[128 = 0]
(60) [109 155 140 170 178 104  93 201 163 152 133 126 143 148 138  92 140 177
 133  80 136 126 123 142  96 123 115 129 148 126 152 152 112]
(60) [144  83 119  78  55 133 194  48  85 102 122 116 112 119 129 176 103  71
 137 197 105 138 148 119 195 149 144 121  95 134 103 129 140]
(70) [133 145 146 130 159 115 100 173 124 137 130  91 103 122 163 125 120 175
 136 107 112 112  98 100 111 135 127 132 126 168 138 126 123]
(67) [187  62 131  78 146 155 123 103  96  61  95 153  74  94  86 125 117 134
  99 147 103 116  46  79 127 172 201 178 114 143  86  94 130]
(62) [132 139 133 139 138 110 129 148 144 137 125 127 139 135 124 104 130 147
 130 100 130 134 119 137 127 134 128 148 144 148 139 146 134]
(70) [115  89 118 126 159 156 106 134 138  75  96 172 116 136  99 142 137 125
 116 157 137 125 132 109 126 123 134  92 116  77 122 109  85]
(67) [118 164 111 136 140 160  72 130 137 132 129 115 119 130 154 151 148 128
 124 136 143 112 149  92  98  78  78  79 142 136 170  86 121]
(73) [116 123 114 133 139 137 120 128 156  99  99 157 141 145 105 129 141 125
 124 133 145 137 149 122 138 112 107 103 141 116 149 127 107]
(70) [118 185 138 134 107 104 156 126 141 172 141 102 160 120 144 115 123 137
 142  82 141 139 140 157 132 119 101 151 144 177 134 144 160]
(60) [135 144 110 116 113 159 133  80 138 117 116 162 147 110  90 128 141  98
 109 119 158 135 134 134 119 105 118 138 145 127 121  96 148]
(60) [131  93 121 114 125 124 154 115 146  81  87 160 134 143  92 126 127 123
 126 142 130 145 133 125 168 143 136 127 131 127 130 145 110]
(67) [140 100 107 115  97 160 152  63 116 114 132 180 144 113  75 129 137  69
 104 151 146 138 135 154 127 126 154 145 126  74  93 108 144]
(73) [133 110 102 165 136 140  99 125 151 136 144 181 156 154  85  92 162  98
 105 129 147 135 143 158  99 111 134 132 158  58 148 135 128]
(67) [100 159 130 109 102 126 179  99 144 118 100 130 156 118 122 152 116 120
 143 118 152 146 162 143 166 116  93 112 123 158 118 128 130]
(73) [117 112 122 114 131 161 114 112 110 105 123 136 107 115 131 164 127 111
 123 164 130 116 136 107 121 116 127  92 104  96 111  93 108]
(73) [ 88 157 167 117 119  63 189 174 135 139 109  57 130 139 192 153  85 183
 182 111 106 140 150 130 195 155  97 107 100 207 131 184 110]
(62) [123 164 146 117 126 104 162 135 143 135 111 113 145 114 129 117 114 157
 140  82 136 139 117 139 145 138 118 156 135 189 120 142 144]
(70) [116 126 138 121 111 108 169 123 126 130 124 121 139 128 130 134 112 127
 142 127 125 140 139 147 158 144 131 133 115 136 111 151 128]
(62) [136  89 135 138 158 111 102 174 126 111 124 117  99 152 143 121 126 156
 133 146  99 119 109 104 131 151 148 119 121 118 145 150  99]
(73) [124 141 117 148 156 155  70 145 133 136 141 135 120 129 134 127 150 130
 115 128 139 111 128 113  81  98 113 105 139 100 147  98 119]
(62) [107 101 148 110 167 115 135 173 139  69  75 123 101 136 137 151 107 177
 146 139 114 127 118  92 164 152 129  95 101 149 123 140  75]
(73) [138 118 119 120 129 151 115 109 119 116 128 143 119 117 115 134 134 113
 115 140 132 122 120 118 115 122 137 128 127 112 120 104 130]
(70) [ 90 104 152 157 186 110 103 211 130 124 133 123 110 146 153 130 118 174
 142 132 113 116 125 131 112 147 143  93  95  76 112 151  73]
(62) [141  50 118 122 159 167  75 136  93  82 130 149  72 133 126 155 134 114
 110 201 102 102 108  84 106 138 169  90  94  48 114  97  84]
(67) [127 110 141 175 149  94 131 172 134 174 172 153 156 144 105  66 134 135
 121  93 124 135 111 196  96 159 177 179 134  63 102 178 135]
(62) [139  87 110 142 173 169  75 135 137  92 119 193 118 129  76 109 155 118
  92 140 142 118 105 120  81 121 159 126 136  52 118  97 104]
(60) [161 124 120 115 120 151  93 109  97 135 148 105  94 113 148 139 133 117
 117 149 111 107 104  92 104 121 137 133 129 142 136  94 147]
(70) [ 95 102 110 173 113 131 138 119 134 157 168 179 172 157  98 115 146  73
 121 152 147 142 183 200 115 118 137 107 122   4 112 155 116]
(70) [122 103 145 129 114  97 160 142 106 144 148 106 122 135 149 131 107 129
 145 143 102 131 129 148 151 161 154 135 101 114 105 164 124]
(70) [105  86 138 155 123 103 149 152 110 152 165 131 134 151 137 125 118 113
 140 156 109 132 149 173 136 155 160 118  96  48 100 172 107]
(62) [162 118 137 142 121  97 113 151 104 170 171  86 109 139 161 102 125 139
 133 126  91 118 100 127 116 152 155 164 135 145 144 156 152]
(73) [176 108 120 113 117 176  93  81  66 151 182 134  93  81 119 127 135  86
  92 148 117 100  77 121  63 131 186 172 115  86  80  69 168]
(73) [103  67 138 103  77 114 213  89  87 114 137 131 128 128 128 170  92  81
 148 192 107 143 163 165 192 169 164 110  66  69  64 161 111]
(67) [ 93 159 151 114 109  86 203 135 149 127  98 107 158 127 139 138  99 153
 161  97 136 153 153 154 187 144 102 128 116 184 115 167 125]
(62) [ 87 101 110 126 116 150 126 115 130  92 108 137 122 155 143 186 130  97
 142 199 132 129 194 109 162 101  89  34 101  77 147 121  78]
(60) [118 162 124 120 121 164 128  93 120 142 140 145 141  91 113 139 133 106
 113 112 158 124 131 144  94 102 121 132 124 112  94  83 148]
(60) [135 110 128 128  99  96 152 127 122 136 134  99 126 154 151 131 119 122
 147 152 102 136 145 127 169 145 125 124 127 147 152 168 130]
(60) [129 118 110 137  93  88 178 111 176 113  94 151 175 178  95 102 137 112
 140 125 137 167 171 154 197 133 101 133 166 153 179 191 131]
(67) [160 103 129 140 168 138  67 162 115 126 143 126  92 129 132 107 140 150
 110 131 107 105  80  97  83 138 161 144 134 114 138 114 123]
(67) [105 147 129 117  99 119 174 104 138 127 114 126 153 127 127 145 117 115
 143 126 142 145 162 147 164 122 103 116 122 145 122 139 131]
[126 168 136 158 151 108  93 175 143 170 150  99 133 138 158 103 137 163
 134  89 127 120 120 130  96 117 109 135 150 153 159 140 137] -> (73)
[133  92 102 126  70 150 174  47 112 134 153 185 163 126  72 126 138  41
 108 163 146 148 161 186 139 128 156 145 124  44  90 130 152] -> (67)
[117 114 114 152 110 132 134 112 128 149 156 156 154 143 109 119 141  88
 121 143 138 136 158 169 120 120 134 123 130  62 122 140 131] -> (70)
[151 135 145 123 108 103 152 125 103 166 159  97 125 112 143 110 112 133
 133 108 108 127  99 146 126 156 158 180 124 157 106 146 163] -> (73)
[135 111 132 143 151 105 109 169 142 121 120 119 118 155 137 110 131 157
 134 127 110 127 118 113 135 142 132 127 138 138 159 156 111] -> (60)
[154 144 159 111 104 100 156 128  79 180 174  66 107  94 171 123  98 143
 140 107  94 117  84 137 122 165 166 187 107 178  89 138 172] -> (73)
[ 56 195 142 174 191 122 104 203 189 143 111 148 172 137 129 115 140 181
 139  61 177 133 160 160  93  91  73  87 139 109 136 132  90] -> (70)
[118 184 125 139 110 143 121 108 120 181 166 115 149 104 143 129 135 110
 124 102 150 123 142 153  90  96 106 134 136 128 120 102 162] -> (60)
[142 184 115 165 141 127  74 148 157 176 152 120 149 139 135  88 160 140
 117  81 146 123 126 132  78  91  94 145 182 153 183 122 158] -> (60)
[127 156 112 126  88 135 154  80 138 145 132 139 162 124 111 127 137  92
 125 119 151 143 157 153 138 106 104 136 147 138 135 124 158] -> (60)
[ 94 187 123 141 136 138 105 140 154 143 121 111 144 131 155 147 138 141
 139 110 154 125 166 119 116  81  63  81 141 151 162 109 120] -> (67)
[145 142 129  88 101 127 165  89 128 105  96 116 126 109 122 141 114 129
 132 120 129 138 118 108 165 134 118 147 134 201 127 119 149] -> (70)
[114 156 141 166 178 117  96 186 153 156 142 141 146 129 120  86 140 167
 121  71 144 124 108 154  78 125 133 149 144 110 125 136 124] -> (67)
[133 109 101 202 124  91  76 173 153 180 177 119 148 212 152  86 165 112
 135 153 108 131 174 149 119 112 106 102 170  74 222 193 121] -> (62)
[119  70 136 126 113 110 165 129 103 120 140 132 120 142 128 139 109 110
 139 171 103 134 138 150 160 165 166 122  91  75  95 163 107] -> (70)
[103 155 135 147 148 106 119 171 158 135 116 111 139 150 151 125 130 162
 146 108 133 132 148 125 136 116  92 102 139 152 162 149 110] -> (73)
[106 160 115 135 114 138 144 104 155 132 117 152 166 129 107 129 139 109
 126 111 163 143 164 153 133  99  93 115 145 123 135 123 134] -> (62)
[ 97 195 141 132 128  92 179 142 187 134  87 130 185 131 113 106 122 165
 147  52 165 159 150 161 161 119  79 144 158 203 143 159 138] -> (62)
[ 69 121 149 127 146 119 188 144 149 101  97 170 161 119  95 138 107 139
 140 110 155 149 151 177 154 146 136 113  92  82  64 147  90] -> (60)
[125 125 138 126 131 115 153 133 133 126 121 138 139 123 112 115 120 137
 129 109 131 137 118 148 136 146 144 151 125 130 106 143 130] -> (67)
[ 87 153 149 136 147 119 111 175 115 147 141  75 107 128 196 167 111 161
 156 138 115 110 148 110 123 117  98  72  95 134 130 125  99] -> (73)
[130 166 151 183 143  68  73 220 113 227 205  26 108 164 235 104 127 179
 160 110  80 104 124 124  94 131 110 125 138 160 189 178 139] -> (60)
[144 157 121 145 167 180  27 146 100 162 175 112  90  99 159 132 152 134
 102 125 130  85  95  92  29  89 127 117 132 102 134  56 138] -> (73)

<21> [101 102 138 135 114 204 179 163 104 148  97 119 160  71 136  63 117  98
 120 108 117  92  58 135 130  92 162 115 191 156 149 133  78]
<22> [122 135 142 114 154  65 119 122 130 165 146 105 144 170 115 140 155 150
  99 184 162 146 156 126 142 145  62 139  78 153 105 130 138]
<18> [137 137 149 136 161 118 170 131  84 164 106  84 184 151 145 166 113 182
 145 104 169 111 164 154 140 107 182  75 139 128 116 154 166]
<29> [157 153  93 171  54 128 138  95 125 104 101 140 138 139 107 136 133  80
  85 114 129 121 119 147 158 137 136 149 133  81 156 102 152]
<23> [ 84 106  79 133  36 121 195 113 148 184 200 140 158 144  86 169 127 145
 197 115  80  92 162 126 166 159 196  90 134 146  85 115  75]
<22> [ 96 120 157 105 179 117 157 151 111 190 147 129 165 135 147 130 135 148
 133 160 142 120 138 123 128 125 107 120 109 153  94 141 106]
<22> [146 120 172 152 189 185  51 162 127  30  66  89  58  63 136  65 104 162
 122 113 150 146  90 162  76  76 154 136 179 130 181 133 161]
<21> [ 83 156 169 101 142  85 143 120 155 143 170 106 123 122  78 184 113 168
 160 231 164 116 216 133 167 123  68 176 158 152  89  85  47]
<21> [140 145 138 113 131 133 128 130 153  91 110 138 105 163 156 111 135  94
 162  87 123 144 127 125 128 139 129 128  77  75 110  99 142]
<22> [169 151 100 166  50 135 134 106 144  68  72 121 120 173 127  79 151  63
 101  62 126 135  85 149 149 140 150 124  89  56 160  86 178]
<22> [139 126 135 103 128 103 141 125 116 143 107  87 158 143 123  92 144 121
  77 142 153 126  94 100 134 117  73 120 147 174 163 142 115]
<29> [119 106 128 141 160 144 105 153 127 128 138 158 114 132 159  95 139 145
 145  99 102 136 102 136  87 135 166 105  85 111 119 139 160]
<23> [135 105 106 139  94 118 141 126 125 130 126  85 143 157 117 103 139 164
 142  79 122 121 109 133 126 130 184  65 127 151 144 145 155]
<29> [ 84 148 125 146  74 103 160 114 165 158 172 138 128 147  76 170 142 110
 155 195 136 124 194 166 193 160 106 177  82 104  57  67  85]
<29> [112 168 137 165 125  85 181 115 104 157 142 163 190 188 137 160 130 174
 138 129 138  83 174 156 134 131 180 103 115  47 124  84 141]
<18> [143 136 123 111 109 117 127 117 139  92 115 125 123 145 130  96 130 119
 120 105 119 120 102  98 115 123 116 118 151 121 171 113 115]
<23> [116 119 105 186 134  96 122 122  67 204 152 168 194 108 109 132 145 164
  11 203 133  99 102 141 108 125 110 142 158 155 175 158 145]
<21> [ 99 134 166 114 146 127 132 143 150 122 130  97 112 119 107 120 127 140
 151 172 154 131 154 145 148 118  98 152 128 143 101 100  90]
<22> [162 146 106 131 120  68 106  99 130 117 132 142 133 193 138 138 150 136
 101 110 128 142 135 109 115 154 112 113  81  95 148 126 180]
<23> [105  85 111 171 109 170  99 157 132 126 132 134 104  88 111  61 146 127
 107 129 101 132  68 158 108 128 158 129 117 152 136 136 138]
<18> [117 110 136  19 165  76 147 120 141 164 185 103 141 148 135 164 112 180
 183 134 114 121 159  29 110 129  81  83 175 220 127 169  53]
<18> [131 132 107 154 122 123  66 126 149  87 142 211  85 125 136  80 152  93
  76 145  86 140  80 114  82 149  91 175  96  79 166  99 138]
<23> [134 115 110 148 151 131  61 127 121 113 152 180  94  85 127 134 123 142
  88 158 101 138 112 117  81 131 114 158 148 136 160 150 141]
<21> [123 113 138 156 118 199 177 155  91 164  74  94 167  85 136 103 125  81
 107 111 153 120  89 175 165 104 158 127 139 143 110 148 137]
<23> [ 97 115 130 175 131 132 121 145 112 159 142 141 141 106 107 108 141 153
  92 175 131 116 116 167 123 125 137 143 124 136 127 124 131]
<22> [118 133 126 137  85 165 154 129 146 118 114 117 117 109 110 130 122  81
 152 124 129 128 134 153 170 129 138 152 127 115  99 102 105]
<23> [139 122 117 133 105 143 128 121 135 107 123 102 112 121 117 148 113 139
 164  95 125 131 144 140 138 126 173 107 143 131 122 136 141]
<22> [ 54  85 136 226 131 176 123 186 113 167 150 155 135  88 107  46 153 176
 114 162 108 103  81 220 104 121 211 124  96 118 109 107 140]
<18> [130 142 141 104 129 105 149 119 124 123 122 107 149 142 123 123 121 146
 124 133 142 108 131 103 129 111 110 115 173 141 159 119  97]
<29> [139 147 111 214 109 157 141 124  82 143  99 177 166 117 139 139 129 107
  74 120 132 108 115 189 133 125 185 143 119  52 140 118 187]
<29> [ 92 124 171 119 144 178 113 151 154 127 120  81  79  40  80 148 110  93
 138 224 171 155 165 171 184 110  60 218 149 185  66 116  67]
<21> [144 120 128 148 141 102  61 127 142  94 122  96  86 133 105 108 145 158
  98 150 147 162 126 147 113 133 105 138 100 147 142 136 175]
<18> [136 107  97  99 102 115 117 121 138 106 146 154 125 139 138  70 137 130
 113  89  75 110  61  58  78 130 124  93 167 150 199 136  99]
<23> [ 97 128 155 116 147 121 156 154 129 165 121 142 158 151 145  58 164  91
  90 161 137 122  83 123 133 131  68 147  80 124 117 101  98]
<23> [140 117  82  79  83 163 144 111 137 145 145 201 126  92 149 134 124  13
 105 114  68 130  77  50 132 150  68 167 151 144 138 146  67]
<23> [157 139 143 104 152 128 100 124 146  70 105 100  88 141 144 135 114 139
 169  88 138 150 146 119 116 121 137 114 125 114 131 129 153]
<21> [ 98 114 139  95 175  97 102 144 159 130 188 162  98 157 147 126 135 181
 191 130  94 136 152 100  84 149 132 106  83 126  98 123 114]
<29> [122 137 144 119 155 119 144 129 112 151 134 127 150 128 135 159 116 150
 137 143 142 118 156 127 131 120 129 124 143 131 118 135 120]
<18> [138 126 147  77 183 113 110 137 132 133 128 133 120 142 163 118 136 115
 124 130 131 151 117  86 107 132  70 131 100 146 122 149 126]
<21> [176 131  61 172  86 103 114  83  84 154 137 166 162 131 122 194 125 126
  61 114 112 124 131 121 123 147 153 119 147 119 168 175 192]
<29> [152 165 187  99 213 127 118 137 124  57  91 114 108 151 180 142  89 187
 198  73 152 121 168 122  86  90 174  90 157  68 147 113 150]
<22> [194 168  93  83 123  25 131  69 124 131 137 158 163 247 170 179 150 116
 106  78 124 143 153  53 118 171  84  92  68  80 152 139 185]
<18> [103 110  86 191  89 148  84 128 145 128 176 203  89  92 100 133 139 118
 115 159  78 133 123 162 114 159 156 171  98 100 113 112 138]
<29> [ 98 145 151 167 145 114 185 133  71 202 127 131 214 121 118 149 124 167
  79 188 166  79 146 164 147 103 137 130 170 127 135 122 111]
<29> [106  94 123 139 146 133 120 154 118 158 145 144 138 127 141  77 149 148
 113 125 106 125  83 127  95 132 143 103 104 150 132 147 137]
<18> [153 155 170  50 160  96 166 116 134 114  96  45 143 171 142 160 109 143
 177 104 180 134 176  93 158 108  95  95 150 154 118 133 109]
<21> [114 103 156  89 165 127 110 155 145 109 126  90 107 125 133  63 135 160
 143 125 128 133  93 101  96 110 108 102 142 179 148 136 101]
<22> [109 110 135 154 134 129 128 149 114 148 122 116 146 124 120  73 148 148
  90 146 135 118  88 147 116 118 130 119 124 147 146 129 133]
<21> [155 153 150  83 119 162 163 135 156  63  63 122 114 169 182  64 131  45
 169  35 123 134  83 101 134 121 125 113  99  62 135  86 120]
<18> [137 160 152 137 147  98 154 117 103 129 108 104 166 157 131 154 116 173
 126 130 166 105 164 144 135 108 147 107 154 102 144 116 143]
[176 155 104 175 109 149 135 103  81 120  83 155 159 116 145 167 111  96
  75  97 138 117 122 149 134 118 162 136 158  74 165 142 184] -> <29>
[ 86  80 122 120 140 167 133 159 118 199 160 142 137  67 121 111 137 104
 108 176 109 132  94 124 132 133  98 152 127 203  94 166  85] -> <18>
[107 114 135 116 110 131 157 136 123 163 124  90 154 109 101 103 137 115
  99 167 146 118 107 125 156 117  89 138 155 187 130 132  83] -> <22>
[ 78 107 150 174 139 137 178 176 100 198 114 128 195 157 144  26 177 131
  84 139 140 103  61 176 128 125 147 103  63 117 114 109 139] -> <22>
[105 121 125 139  74 159 175 132 152 126 132  84 122 128  98 149 115 133
 212  96 128 119 167 170 178 130 201 104 125 124  74 105 110] -> <23>
[116 140  96 125 115 119 139 114 144 132 188 241 125 160 163 165 122 123
 184  89  55 107 150  95  95 164 175 117  97  46 111 102 116] -> <21>
[115 108 127 114 140 136 133 142 117 156 136 138 144 110 136  98 135 121
 102 142 116 121  90 105 113 123 104 127 143 165 142 147 103] -> <18>
[104 107 124 144 149 112  76 141 148 119 173 154  89 123 116 113 138 179
 140 153 102 137 132 134  88 141 139 129 104 134 124 125 135] -> <21>
[173 127 107 105 110 100 149 107 105 131  98  87 167 173 145 119 134 132
 105  67 137 125 100  91 125 124 136  68 144 150 173 164 161] -> <23>
[135 126  97 146  56 139 164 117 127 129 108 126 154 142 117  89 143  83
 100  95 113 110  81 126 149 133 142 116 135 117 156 113 122] -> <22>
[122 134 120 134 115 136 128 117 136 125 150 142 114 108 112 179 107 136
 160 138 119 124 170 137 140 132 149 142 147 120 107 123 114] -> <23>
[ 99  98 115 119  74 210 163 156 156 137 116 144 112  85 129  62 142  18
 140 109  91 133  59 129 159 138 116 159 106 140  94 111  73] -> <23>
[135 132 104 128  88 122 152 112 129 138 133 142 147 147 127 134 134 104
 124 108 113 119 121 115 141 141 135 119 125 116 132 123 124] -> <22>
[153 162 114 111  93 120 137 102 151  76 117 169 116 161 147 126 123  83
 142  83 102 119 122  93 123 138 124 134 132  59 157  87 116] -> <21>
[123 141 141  95  98 109 135 115 163  98 125  79 108 132  89 124 126 119
 141 156 149 131 147 113 162 122  78 149 156 157 131  98  76] -> <29>
[137 131 107 109  86 148 136 106 160  93 150 121  88 116 111 201  91 129
 224  84 103 132 189 123 151 138 185 116 153 119  94 125 111] -> <23>
[125 130 145 130 171 114 128 142 113 144 125 141 146 156 159 110 140 148
 123 120 133 127 120 130 105 128 134 109  93 108 124 131 154] -> <22>
[145 140 127  69 114  82 145 101 143 117 135  89 137 160 117 147 120 142
 144 122 137 122 148  71 138 125  89 106 169 164 153 130  90] -> <29>
[111 140 127 164  96 127  95 121 152  85 137 141  91  99  81 113 127 134
 107 180 125 120 132 152 129 123 114 177 159 113 153  82 101] -> <21>
[160 145 160  78 186  73 132 126 108 138  91  90 165 188 167  97 149 132
  81 123 172 140 106  84 114 118  54 104 106 145 159 148 151] -> <22>
[127 124 134 103 122 137 136 135 152 109 121 115 111 145 138 102 134 109
 162  98 120 137 117 116 131 133 128 116 105 124 115 116 118] -> <23>
[ 75 127 153 197 128 151 150 159 109 167 124 136 157  99 102  91 143 139
  90 195 151 102 117 203 147 113 142 162 120 112 110  91 116] -> <29>

<95> [108 127  74  64 138 101 160 121 109 118 107 182 127 158 117 123  99 172
 216 106 122 137 117 172 133 103  91 214 135 108  73  76 104]
<88> [123 143 155 168 121 107  75 110 161 121 197  30 133 103  18 143  60  64
  83 120 173  42 160 114 157 165 178  63  75  77 193 142  34]
<93> [125 110 147 139 122 108 133 138 143 130 145 148 135 158 111 118 168 107
 165 111 160 142 165  91  85 177 132 123  92 186 104 120 193]
<93> [146 158 156 174 131  99 100 104 148 107 183  65 158  99 101 159 166 112
 108  86 165 136 151  99 115 136 184 102  84 145 177 168 123]
<93> [160 148 119 121 133 140 124 119 100 131 115 186 145  70 165 165 175 159
  85 122  93 178 107 151 129 114 122 138 146 119 127 168 163]
<93> [129 112 116 118 141  97 157 117 129 134 146  99 120 117 121 124  93 125
 120 138 142  81 107 134 181  81 123 140 140  96 131 125  87]
<95> [ 66 140 107  94 161 125 152  83 135 124 105 154 121 115  87 106  54 159
 115 159  88 110  97 196 128 100 117 153 102  60 149 111  38]
<95> [138 134 117 128 136  93 131 123 133 119 140 136 144 126 125 144 154 138
 165  99 155 139 137 117 118 129 141 154 113 148 116 123 142]
<92> [120 121 127  88 119 145 153 138 103 108 158 162 134 156 104 104 126 132
 145 108 103 157 133 146 123 142  86 150  93 132 103 121 185]
<92> [104  67 154 121 109 169 164 168 130 160  99 144  86 193 155  63 114  94
 127 186 113 108 133 102 122 151  81  97 154 164  91 101 186]
<92> [ 92 135 116 108 131 120 123 112 136 123 122 144 126 151  77 120  93 131
 169 121 129 121 143 152 104 151 125 148 102 112 118  98  87]
<92> [143 117 128 110 137 106 185 102 103 135 136 150 131 111 178 135 181 156
 120 117 114 166 103 137 148  62 109 164 155 141 109 159 170]
<92> [106  71 144  98 122 117 192 102 113 187 107 186  89 133 126 108 128 110
 108 174 110 107 124 144 146 107  81 131 170 121  81 134 141]
<88> [131 133 113 146 115 181  70 197 145 123  61 152 123 170 168 113 125 129
 169 149 127 141 143 100  76 200 132 108 142 170 112  79 157]
<92> [155 156 144 116  49 190  49 150  90 116 165  75 120 169  62 157 111  80
 154  70 120 138 188 134 132 188 117 104 151 111 116 128 110]
<95> [112 136 180 143 110 120 129  46 121 174 132 153 119  86  86 168 183 107
  74 123 108 162 160 150  91 136 146 100 139 123 139 196 107]
<88> [125  97 125 140 129  96 149 140 150 135 138  47 107 165 137 105  90 104
 159 140 176  59 124  94 174  89 137 127 156 131 127  99  84]
<92> [154 132 133 160 133 112 102 116 138 154 122 116 127  68 129 166 129 112
  72 147 144  93 122 119 154 124 158  94 154 103 154 157  88]
<88> [132 147  79  77 123 154 102 180 106  74 155 141 145 159  81 111  55 142
 177  97 115 119 125 157 148 162  92 163  81  91 111  74 131]
<88> [124  94 138  86 107 106 182  87  95 156 177  92  97 129  82 125  85  98
 105 128 122  76 121 160 212  62  87 141 167  68 109 146  78]
<95> [128 125 139 169 157  76 120 114 169 137 143 127 144  89 100 142 138 111
 106 137 175  94 138  97 113 155 173 101  82 140 155 140 119]
<95> [149 128 149 135  93 157 118 144 110 121 151  75 121 160 144 126 148 108
 134 105 128 144 144 108 139 123 122 115 155 149 125 140 153]
<95> [127 103 142 173 138 127 109 173 173 122 153  43 118 141 110  91  62  77
  95 169 173  34 127  76 162 151 153  63  99 124 171 106 103]
<92> [119 151 110 102 138 104 146  96 115 106 144 141 146 126 116 141 143 163
 165  87 122 165 124 157 119 100 127 180 110 121 120 129 118]
<88> [139 146  98  72 102 182 103 160  82 100 144 150 129 140  91 125  70 135
 133 109  81 134 123 177 160 145  77 147 125  72 110 107 125]
<93> [ 92  86 136 111 125 184 156 158 127 156  68 178  90 167 163  69  97 123
 107 202  81 121 111 136 115 144  79 106 154 134 103 101 159]
<93> [110 110 118 114 118 114 137 132 135 128 142  68 107 172  96 107  65 107
 169 129 154  69 133 127 165 108 121 139 142 104 120  90  65]
<88> [123  97 134  49 111 125 215  69  59 167 143 211 105 111 118 134 152 143
 100 124  64 167 111 197 169  62  49 179 175  88  68 169 158]
<93> [124 112 128 124 145 132 155 127 126 142 113 153 120 107 153 115 122 136
  88 164 108 120 100 136 144 106 113 121 137 116 131 138 138]
<95> [128 122 104 117 137 156 127 172 127 112 109 126 123 143 155  99  84 139
 127 155 113 108 101 130 150 124 108 128 132 114 129  97 131]
<93> [116 103 140 126 105 119 134 135 136 133 157  59 105 181  91 105  86  87
 162 123 160  75 151 109 155 126 122 119 137 126 119 103  94]
<92> [ 99 156 108 183 169  97  81 123 196 122  76  85 136 114 132 135  89 142
 149 154 173  82 122 109  94 141 203 113 111 125 180  93  24]
<88> [116 153 162 195 132 137  51 128 178 139 105 149 144 100  88 150 156  98
  98 141 151 135 175  93  38 239 191  56  72 164 169 142 131]
<88> [113  92 180 178 119  96 140  87 162 192 116  90  95 120 121 134 151  75
  93 166 165  82 154  90 122 126 162  74 166 150 139 157  91]
<93> [ 88 117 102 135 177  42 149 131 188 105 133 154 153 164  88 102 122 141
 231 111 203 105 149  93  71 170 159 170  36 180 111  64 137]
<95> [144 115 116 100  96 178 128 175  97 121 117 113 109 178 164 106 109 126
 155 128 105 133 122 129 156 117  85 139 176 130  96 102 154]
[128 148 122  97 119 151 111 123 102 115 149 173 140 110  77 140 113 132
 110 110  94 150 135 168 124 159 105 133  96  93 124 138 137] -> <88>
[144 118  55  76 167  21 175 116 123 120 142 183 149 110 110 156 118 171
 219  87 180 100 110 146 170  84 116 231 118 110  71  84 109] -> <93>
[174 152 129 132 123 153 105 164 107  83 181 116 162 106 135 138 151 131
  95  93 118 159 122 116 144 142 126 116  88 133 150 154 198] -> <92>
[126 142 136 122 123 151 113 118 116 134 113 192 136 106 117 143 157 136
 106 127  97 172 138 148  89 166 121 121 114 131 122 147 160] -> <88>
[131 150 126 152 153  93 120 116 151  96 171  77 155 105 105 135 118 131
 120 106 159 110 123 116 137 116 167 125  77 120 173 137 102] -> <88>
[140 147  92 106 165 139 141 123 108 131  71 238 145  59 189 149 155 194
  87 153  73 180  77 172 119 105 111 159 140 108 122 145 156] -> <93>
[124 140 130 114 149  88 158  83 121 113 180 140 152  89  88 142 140 142
 107 100 127 141 121 152 138 103 132 150  78 106 144 160 129] -> <88>
[115 109 131 150 175  71 172 103 162 129 157  87 132  91 123 111  99 125
  83 159 159  66  94 115 170  76 153 117  96 106 170 140  90] -> <93>
[113 127 130 107 102 116 133  84 113 159 113 126 105 143 101 151 128 121
 163 112 127 128 150 155 129 109 121 153 179 110  99 127  68] -> <92>
[123 135 102  99 133 133 122 152 122 103 132 171 143 145 104 118 110 144
 166 111 122 141 132 142 112 162 108 155  88 127 107  97 155] -> <88>
[125 144 118 142 156  26 138  83 159 111 173 118 164 115  79 162 167 138
 196  65 202 129 156 108 101 128 179 172  67 157 129 126 112] -> <95>
[123 136 126 136 148 100 136 117 142 115 143 133 146 116 120 130 142 139
 135 116 144 135 127 122 113 129 145 137  91 140 139 131 137] -> <88>
[122 140 129 117 117  72 142  89 128 111 178  82 140 161  83 147 151 127
 209  56 172 140 162 124 120 108 146 176 111 146 112 122 104] -> <95>
[101 103 140 151 168  97 166 119 165 133 134 115 126 116 131  94 107 122
  94 171 146  86 106 109 134 111 143 107  91 131 157 128 122] -> <93>
[118 150 107 127 166  99  98 119 149 112 153 173 157  63  42 145  74 127
  87 135 135  88 124 154 127 178 148 114  41  73 162 126  90] -> <92>
